In the rows, zero is written as 128.
Facts:
bepodran (π 815)
bifi (ζ kaplitral,vipli) (π 650) (Ξ plabrak)
birul (ζ zistus,surel,drustam) (π 650)
brasak (ζ vipli) (π 72) (Δ noplir)
bravaskes (ζ kadrik,zozik) (π 815)
brodre (ζ kaplitral,bruper,stinal,bepodran,drustam) (π 815)
bropliram (π 650) (Ξ trafa)
brugrul (π 650)
bruklalen (ζ pletre,zeflur,klepla) (π 650)
bruper (ζ kaplitral,bepodran) (π 650) (Ξ zuplis)
bruplabren (π 72) (Δ teplu,dogu)
debel (ζ noplir) (π 650) (Ξ foska)
dedresas (ζ drebran) (π 815)
dogu (ζ vipli,tobril) (π 650)
doviflim (ζ zupos) (π 72) (Ξ debel)
drebran (π 650) (Ξ bifi)
drolik (ζ memel) (π 815)
drotra (ζ dutu) (π 650) (Ξ stikle)
drusko (ζ gevom,bepodran) (π 815)
drustam (ζ vipli,bepodran) (π 650)
dugar (π 650)
dutu (ζ vipli) (π 650)
duvuk (ζ zozik) (π 72) (Ξ dogu)
duzasti (ζ zistus) (π 72)
fesus (π 72) (Ξ stelin)
fifle (ζ kadrik,visi) (π 815) (Δ pazon,birul)
flatruflom (π 815) (Δ litri,dugar,drolik,mori,modruk,dogu,bravaskes)
fletal (ζ grivok,kaplitral) (π 72)
flikas (ζ vipli,zistus,mostastam,klilak) (π 650) (Δ moskeba,kadrik,truzor)
fliku (ζ niklatrun) (π 815)
flitro (ζ bepodran) (π 650) (Δ plabrak,duvuk,grogina,grere)
foska (ζ bruplabren) (π 650) (Ξ duzasti)
gegin (ζ nonur) (π 650)
gevom (ζ klistis,vipli) (π 650)
ginum (ζ brasak,bravaskes,drustam) (π 650)
goskem (ζ vipli) (π 72) (Δ zeflur,stikle,duvuk)
grabir (ζ kaplitral,brasak) (π 650) (Δ kluplu,trusi,plozos)
grere (π 650)
grestusti (ζ tribo) (π 650)
grivok (π 72) (Ξ kluplu)
grofur (ζ kaplitral,zozik) (π 650)
grogina (ζ moskeba,brodre) (π 650) (Ξ sovo)
kadrefes (ζ vipli) (π 650)
kadrik (π 650)
kaplitral (ζ vipli) (π 650) (Ξ stira)
ketur (ζ zistus,duvuk,zefu,bepodran) (π 815) (Ξ bruper)
kifles (π 650) (Δ pumor,zibri,drusko,debel,brugrul,kliku,bepodran) (Ξ zanen)
kigadrom (ζ vipli) (π 650)
klagrotun (ζ mafis,zeflur) (π 650) (Δ dedresas,gegin,truzor) (Ξ teplu)
klepla (π 650) (Δ mafis,vetar,kliku)
kliku (π 815)
klilak (ζ visi,zozik) (π 650)
klistis (ζ vipli,visi) (π 650)
klozum (ζ gegin) (π 650) (Ξ surel)
kludrar (π 650) (Δ dedresas,stikle,stopu) (Ξ brugrul)
kluplu (π 815) (Ξ kaplitral)
kodru (π 650)
levan (ζ nelakan,kliku) (π 650)
litri (π 650) (Ξ kigadrom)
mafis (ζ kadrik,bepodran) (π 650)
maki (ζ gegin,bifi) (π 650) (Ξ zigris)
memel (ζ gegin,dutu,bifi) (π 650)
modruk (ζ zeflur) (π 815) (Ξ truzor)
mori (π 650)
moskeba (ζ fesus) (π 815)
mostastam (π 650)
napluru (π 815)
narul (ζ gegin) (π 815)
nekladrur (ζ litri) (π 650) (Δ bepodran)
nelakan (ζ vipli,bepodran) (π 815)
niklatrun (π 815) (Ξ pumor)
nipem (ζ tribo,bepodran) (π 815) (Ξ trusi)
nonur (ζ vipli,zozik) (π 72) (Δ tonin,duvuk,noplir,drebran) (Ξ kludrar)
noplir (ζ zistus,nelakan) (π 650)
nustis (ζ zemo) (π 650)
parir (ζ drolik,noplir) (π 650)
pazon (ζ kluplu,kliku) (π 650) (Ξ resku)
plabrak (ζ trogras) (π 650) (Ξ stebra)
plagrom (ζ stufa,zemo,drustam) (π 650) (Ξ mostastam)
plegrar (ζ litri,napluru) (π 72)
plelidruk (ζ stebra) (π 650)
pletre (ζ trogras,nonur) (π 72) (Δ teplu,mafis,pumor,sive)
plozos (ζ zistus,nelakan,tribo,klilak) (π 650) (Ξ litri)
pumor (ζ drotra,drustam) (π 650) (Ξ klozum)
raplu (ζ zuplis) (π 650) (Δ troplo,zeflim,truzor,brodre)
refem (ζ zigris,parir) (π 650) (Δ troplo,visi)
resku (ζ drustam) (π 650) (Ξ drebran)
revu (ζ klistis,kluplu,vipli) (π 815) (Δ moskeba,modruk,kodru)
ruso (ζ dutu) (π 815)
sabro (ζ triva) (π 650) (Δ drotra,memel,fesus,grere) (Ξ tonin)
sasak (ζ kaplitral) (π 72) (Δ pazon,drotra,plabrak,plagrom,brodre)
sinimo (π 650) (Ξ brodre)
sive (ζ gevom,niklatrun) (π 72) (Ξ zemo)
skape (π 650)
sovo (π 650) (Ξ brasak)
stebra (ζ zozik) (π 650)
stelin (ζ vipli,fesus) (π 72) (Δ kadrefes,resku) (Ξ tuda)
stikle (ζ klistis,vipli) (π 815) (Ξ tedon)
stinal (ζ visi) (π 650) (Δ kliku,bifi,vuta,bropliram)
stira (π 650) (Ξ ketur)
stopu (ζ zeflur,vipli,surel) (π 815) (Ξ grivok)
stufa (ζ bepodran) (π 815)
sulu (ζ narul,zozik) (π 815) (Δ foska,teplu,sinimo,kigadrom,tuda,zozik,resku) (Ξ klagrotun)
surel (π 650) (Δ teplu,plabrak,drebran,nustis,duzasti,ruso,trogras,plagrom)
sutik (ζ zeflur) (π 815) (Δ grogina)
tedon (ζ zeflur,nekladrur) (π 815) (Ξ zibri)
teplu (ζ flatruflom) (π 815) (Ξ nipem)
tipe (ζ vipli,bepodran) (π 650)
tize (π 650) (Δ litri,zukistil,duvuk,truzor) (Ξ grestusti)
tobril (ζ vipli,niklatrun) (π 815)
tonin (ζ mostastam) (π 650)
trafa (ζ vipli,duvuk,klepla) (π 815) (Ξ niklatrun)
tribo (ζ bepodran) (π 650)
trita (ζ zistus,bepodran) (π 650)
triva (ζ sovo) (π 72)
trogras (π 650)
troplo (π 815)
trusi (ζ vipli,kadrik) (π 650)
truzor (π 72)
tuda (ζ kaplitral) (π 815) (Ξ kifles)
vetar (ζ kaplitral,zeflur,mostastam) (π 650)
vibron (π 650) (Δ troplo,zefu,tribo)
vipli (π 650)
visi (ζ drustam) (π 650)
vuta (ζ grivok,vipli,tize) (π 650)
zanen (ζ vipli,nelakan) (π 815) (Δ napluru,parir) (Ξ sive)
zeflim (ζ vipli) (π 72)
zeflur (ζ vipli) (π 650)
zefu (π 72)
zemo (π 72) (Δ drotra,zupos,plegrar) (Ξ maki)
zibri (π 650) (Ξ zeflim)
zigris (ζ grofur,sinimo) (π 815) (Δ vipli,stufa,fesus) (Ξ stopu)
zistus (π 650)
zozik (ζ kaplitral,bepodran) (π 815)
zufli (ζ dutu) (π 815) (Δ tipe,skape,zeflur,gegin)
zukistil (π 650)
zuplis (ζ klistis,stufa,noplir,nonur) (π 650) (Δ klistis,zistus,dutu,doviflim,truzor)
zupos (ζ kadrik) (π 72)

Known rows:
[126 126 125 132 115 127 131 136 123 150 112 121 131 126 131 146 137 124
 128 128 140 123 116 122 125 123 137 130 135] -> mori
[140 136 132 103 122 114 158 118 150 104 138 122 146 120 126 143 130 128
 124 123  83 145 124 124 145 104 119 126 122] -> bepodran
[135 147 131 123 122 119 120 119 126 126 128 125 154 133 121 155 130 136
 133 134 103 129 123 127 134 124 119 127 125] -> ruso
[134 136 132 122 141 120 131 118 131 111 140 128 148 134 124 131 127 135
 134 129 113 129 126 129 132 134 124 124 130] -> tobril
[130 140 131 140 140 126 123 125 127 106 136 139 147 129 127 135 116 134
 129 134 120 127 139 133 131 118 121 126 125] -> fletal
[126 110 130 118 105 126 154 131 117 118 124 122 116 117 132 129 136 121
 121 115 119 135 144 116 134 117 112 127 126] -> zibri
[128 123 122 127 118 131 131 137 127 154 116 127 124 126 133 151 130 133
 123 122 143 116 108 127 128 132 143 133 130] -> zeflur
[125 124 126 130 117 131 125 137 123 153 113 121 129 127 131 143 136 127
 131 127 144 124 118 124 125 124 137 131 136] -> kodru
[126 115 121 135 124 133 130 131 128 133 127 129 105 125 130  97 131 126
 128 124 138 129 137 132 128 141 141 130 122] -> bruper
[123 122 124 126 107 130 103 137 118 139 121 128 117 128 128 128 133 125
 127 130 130 127 128 126 133 129 133 131 125] -> plagrom
[124 123 126 130 110 133 126 128 125 150 118 121 123 126 137 139 140 129
 122 124 151 120 116 120 127 135 123 131 130] -> litri
[132 148 130 154 128 127 139 112 140 103 138 131 137 124 131 107 115 130
 130 127 171 131 132 131 133 131 122 127 112] -> grivok
[134 148 130 126 123 120 112 119 137 128 127 123 156 136 123 157 133 134
 134 137 119 126 116 127 134 126 121 128 126] -> moskeba
[129 138 134 139 158 134 141 118 145 103 140 133 145 127 138 123 119 126
 135 126 139 135 137 131 123 115 114 122 127] -> bruplabren
[133 133 132 124 157 128 114 118 138 111 145 134 150 140 124 121 125 131
 141 129 120 131 131 135 130 140 129 123 125] -> revu
[125 120 122 129 119 128 117 139 119 145 118 127 128 127 129 143 131 128
 129 128 145 122 123 126 128 126 141 131 132] -> tonin
[131 150 127 139 126 124 105 127 130 126 130 136 155 132 128 162 119 142
 128 136 126 120 127 132 134 120 124 129 123] -> zeflim

Rows:
No name comes twice in this set of rows, the named rows included.
[128 111 126 115 112 117 137 142 115 115 127 127 118 120 128 134 128 122
 122 121 115 134 136 122 136 112 137 129 132] : mafis
[138 136 135 109 117 110 161 118 135 101 139 124 154 124 125 143 130 128
 129 123  97 141 129 121 143 107 116 124 126] : kliku
[125 116 123 148 120 134 142 129 128 130 122 118 107 123 133  90 136 125
 131 120 178 130 136 126 130 142 139 127 126] : stira
[131 137 131 122 132 128 105 114 141 109 141 126 136 136 121 113 137 131
 132 137  96 137 138 133 132 128 115 125 119] : nipem
[130 129 122 124 139 136 121 115 137 121 141 123 149 137 118 117 132 137
 124 135  77 132 145 128 143 137 100 127 118] : trafa
[129 102 133 120 151 133 180 132 125 112 134 135 112 117 133 111 121 118
 125 106 132 137 139 125 128 127 140 125 132] : klepla
[132 118 137 106  99 116 141 134 105 107 120 141  92 115 133 149 140 126
 118 109 106 129 156 121 125 132 125 124 124] : bifi
[126 144 140 127 111 113 123 120 116  89 144 143 152 127 125 141 104 124
 119 129 132 130 132 121 141 112  96 128 114] : sive
[137 133 134 110 117 107 134 124 123  97 139 125 149 125 119 141 127 130
 131 128  85 143 141 124 146 110 118 123 127] : drusko
[127  96 130 115 147 127 166 136 121 100 140 135 114 117 133  99 119 115
 129 108 121 142 145 126 130 122 147 124 131] : stinal
[131 134 133 125 133 128 114 113 131 113 141 127 143 138 124 125 133 132
 130 131  99 129 141 127 134 140 103 122 121] : tedon
[127 121 129 116 100 123 102 136 118 125 118 136  99 125 132 139 142 128
 123 122 124 125 144 125 125 129 128 127 125] : resku

Now the same objects, written a new way:
Known rows:
[140 137 126 119  91 115  85 138 142 128 129 117 101 176 143  91 169 114
 114 186 129  93 157 114 137 192 120 140 136 117 144 125 125 119 130 174
 146 149  94 101 128  84 112 181 122 145 135 118 109 107 137 139 100 157] -> dugar
[135 130 139 134 115 126 104 127 118 141 132 114 107 157 167 108 165 119
 104 180 114  90 181  78 136 180 123 150 144 103 133 121 133 129 124 163
 133 155  87  97 148  91 112 175 128 146 144 124 107 113 139 130 108 147] -> duzasti
[ 81 177 155 127 128 126 142 120 125 116 114 138  69 116 177 135 130 111
  88 179 143 119 180  53 215 146 132 129 172  46 158 103 113 100 187 110
 135 152 103  79 105  85 115 168 154 131 169 123 125 202 200 135  98 144] -> sulu
[119 127 129 120  91 117  60 125 133 121 126 121 136 148 147  80 163  88
  89 149 160 117 204 105 146 164 125 148 145  84 154 120 120 111 138 138
 136 140 126  65 139  68 106 172 100 130 157 100 111 144 109 127  94 167] -> resku
[128 134 125 119  88 113  61 117 128  97 128 121 129 148 159  78 168  81
  93 152 181 118 208 126 128 164 137 154 112 121 153 118 122  92 114 141
 139 143 130  58 130  78 127 154 130 135 162 106 124 145  89 109 112 158] -> drebran
[119 142 130 126 101 122  70 121 147  87 123 107 142 141 128  66 164  89
  83 150 187 114 211 124 153 167 134 145 139  87 159 110 100 107 160 134
 139 150  95  38 156  94 122 155 110 136 150 100  99 129  79 125  99 152] -> bifi
[118 176 159 120 125  83  69 130 165 111  96  87  95 175 138  56 172 128
 111 170 131 113 192 130 155 199 102 100 151  86 121 134 117 123 169 151
 109 179  98  45 149 124 135 142 131 166 146  82  86 102 132 141  91 169] -> kaplitral
[125 146 119 120  95 115  91 135 136 126 129 108  89 170 135  88 167 118
 110 186 130 100 161 111 156 188 114 141 149 101 136 120 106 124 143 167
 146 149  79  93 149  82 113 183 114 125 138 117  87 115 146 152  90 152] -> vetar
[137 141 126 107 100 110  89 134 143 115 124 123 108 170 140 101 179 115
 115 190 130  94 154 115 130 207 110 135 133 111 151 136 128 109 136 177
 151 147  88 113 132  85 107 181 127 144 145 117 122  93 133 142  98 147] -> kadrik
[119 149 135 109 118 123  81 142  99 189 143 142 108 152 152  91 149 150
 118 166 119 110 169 119 150 179 111 116 172  57 165 131 103 125 137 169
 162 171 108  98 112  69 145 155  99 108 120  61 108 128 169 171 109 170] -> pumor
[ 83 184 120 174 154 134 122 119 106  99 107 114  45 131 212 150 160 101
 101 206 126 138 163  44 173 172 132 139 136  82 142 122 155  76 142 125
 116 138  84 110 101  99 128 156 189 118 166 141 125 154 184 105 121 127] -> sutik
[129 143 103 152 108 120  71 135 111 130 126  99  81 170 176 103 183 107
 109 182 124 122 164 102 123 191 111 144 131 115 133 138 151 107 111 172
 129 142  93 102 135  81 122 172 140 111 147 114 103 106 141 116 115 158] -> noplir
[ 89 173 128 175 125 145 106 121 116 116 100 109  59 159 194 132 176 109
  90 186 131 140 163  87 159 190 131  92 165  73 158 137 130  87 143 130
 104 156  60  67 108 111 141 157 183 131 139 157 122 120 150  69 111 127] -> brasak
[129 134 120 130 104 122  80 137 133 127 126 106 102 164 153  99 170 110
 106 181 127 103 166 104 137 196 109 136 138 104 142 130 131 122 129 176
 139 143  93 107 139  81 111 182 118 134 143 108 100 100 139 134  96 157] -> grestusti
[139 140 128 123  96 112  86 135 138 126 132 121  99 174 149  97 169 117
 116 187 131  96 158 117 134 197 116 139 130 119 140 129 128 115 128 178
 146 152  94 108 125  84 123 176 134 139 141 118 113 105 140 134 101 152] -> skape
[100 156 138 116  78 138 145 123 141 148 124 133  60 160 172 143 154 107
  92 186 131 100 154  79 202 161 149  95 183  67 167 112 101 103 144 130
 127 145  89  71  87  74 117 200 143 141 152 169 137 184 194  96  86 136] -> bruplabren
[ 82 171 133  97 110 112  89 120 147 111  94 142  88 154 189 128 189 101
  89 172 151 148 161 113 140 205 103  93 152  77 164 164 122  70 154 147
 140 141 117  84  82  85 135 167 168 114 161 126 155 137 151  96 103 142] -> kludrar

Rows:
No name comes twice in this set of rows, the named rows included.
[116 163 161 168 165 122  91 125 105  91 121 134 112 120 176 108 146 115
  98 176 141 119 197  79 149 180 116 168 132  85 151 121 154 110 164 139
 139 181  94  85 125 118 128 122 167 166 144  76 121 110 127 148 133 149] : stikle
[128 161 129 109 125 118  72 136 101 169 134 139 112 156 162  87 168 144
 125 165 118 113 175 118 132 192 105 129 158  72 151 139 118 116 133 174
 163 169 105 103 126  80 140 155 115 109 133  67 111 114 148 165 109 168] : klozum
[ 85 171 135 143 157 134 124 117 136  92 104 123  68 119 199 156 164 100
  96 206 130 127 162  39 170 191 117 137 148  69 155 135 152  76 164 132
 134 142  72 126  89 106  98 164 173 131 172 141 137 140 170 121 109 123] : zufli
[130 144 118 116 114 118  75 132 139 124 121 117 108 160 153 106 189 108
 113 188 123 113 158  92 132 211  98 143 143  99 142 146 130 106 138 167
 155 143  85 116 134  91  96 180 122 120 144 113 107  85 119 145  94 151] : gegin
[131 151 148 170 155 127 114 138 120 102 125 121  97 136 154 111 141 118
 112 201 124  87 172  67 166 179 122 166 139  91 149  96 154 125 160 150
 136 165  67 107 133 111 106 148 147 179 140  98 104 103 143 154 124 148] : tobril
[142 138 145 111 112 126 118 125 135 129 130 130 116 164 152 109 165 115
 109 190 119  78 170  95 136 189 125 152 137 111 141 127 128 126 133 161
 146 163  79  98 130  95 113 177 140 169 148 130 122 113 141 135 103 144] : zefu
[118 133 150 174 150 139 123 143 116  93 128 101 101 135 161 112 123 109
  98 187 131  93 179  68 156 177 117 153 140  89 153 104 158 131 165 168
 133 156  77 106 138 107 101 144 139 188 144 101 102  99 159 153 130 146] : nelakan
[129 155 121 173 118 126  67 139 124 115 115 107  93 171 150  97 184 119
 111 185 129 119 161 116 139 206 108 127 145 100 155 138 136 112 138 159
 126 159  67  83 136 101 122 158 147 139 126 110  96  72 102 125 117 151] : zeflur
[109 170 162 138 132 116 133 134  87  83 130 145 124 127 156 103 126 119
  77 170 135  99 195  84 168 171 102 201 142 101 135 112 108 125 194 140
 169 162  96  98 158  95 113 163 165 136 153  85 101 138 163 164 117 148] : tuda
[120 159 157 133 154 113 107 127 118 109 124 136 109 122 163 106 142 116
 104 185 123  94 190  61 163 174 114 181 141  83 141 114 147 122 167 139
 146 159 102 103 135 103 102 151 143 160 159  85 115 131 152 165 114 155] : modruk
[131 138 152 140 128 140  99 132 135 125 119 121 117 160 147 105 168 121
 102 184 127  91 168  92 138 203 115 131 155  83 156 131 128 128 155 159
 130 167  52  85 136 118 105 156 133 168 128 122 110  81 114 132 111 136] : zeflim
[118 157 112 109 110 114  98 135 135 105 128  93  92 171 141  75 171 122
 107 181 135 100 174 115 144 195 107 140 136 108 126 122  99 111 153 171
 156 147  68  97 164 100 121 179 123 110 142 118  80 108 143 146  91 143] : grofur
[ 87 177 164 138  81 111 127 127 106 116  99 160  82 163 199 142 163 108
  64 164 116 123 164  92 169 188  95 130 166  94 135 160 105  98 169 123
 130 146 117  66 115  72 127 196 208 123 168 148 141 164 185  77 108 151] : zemo

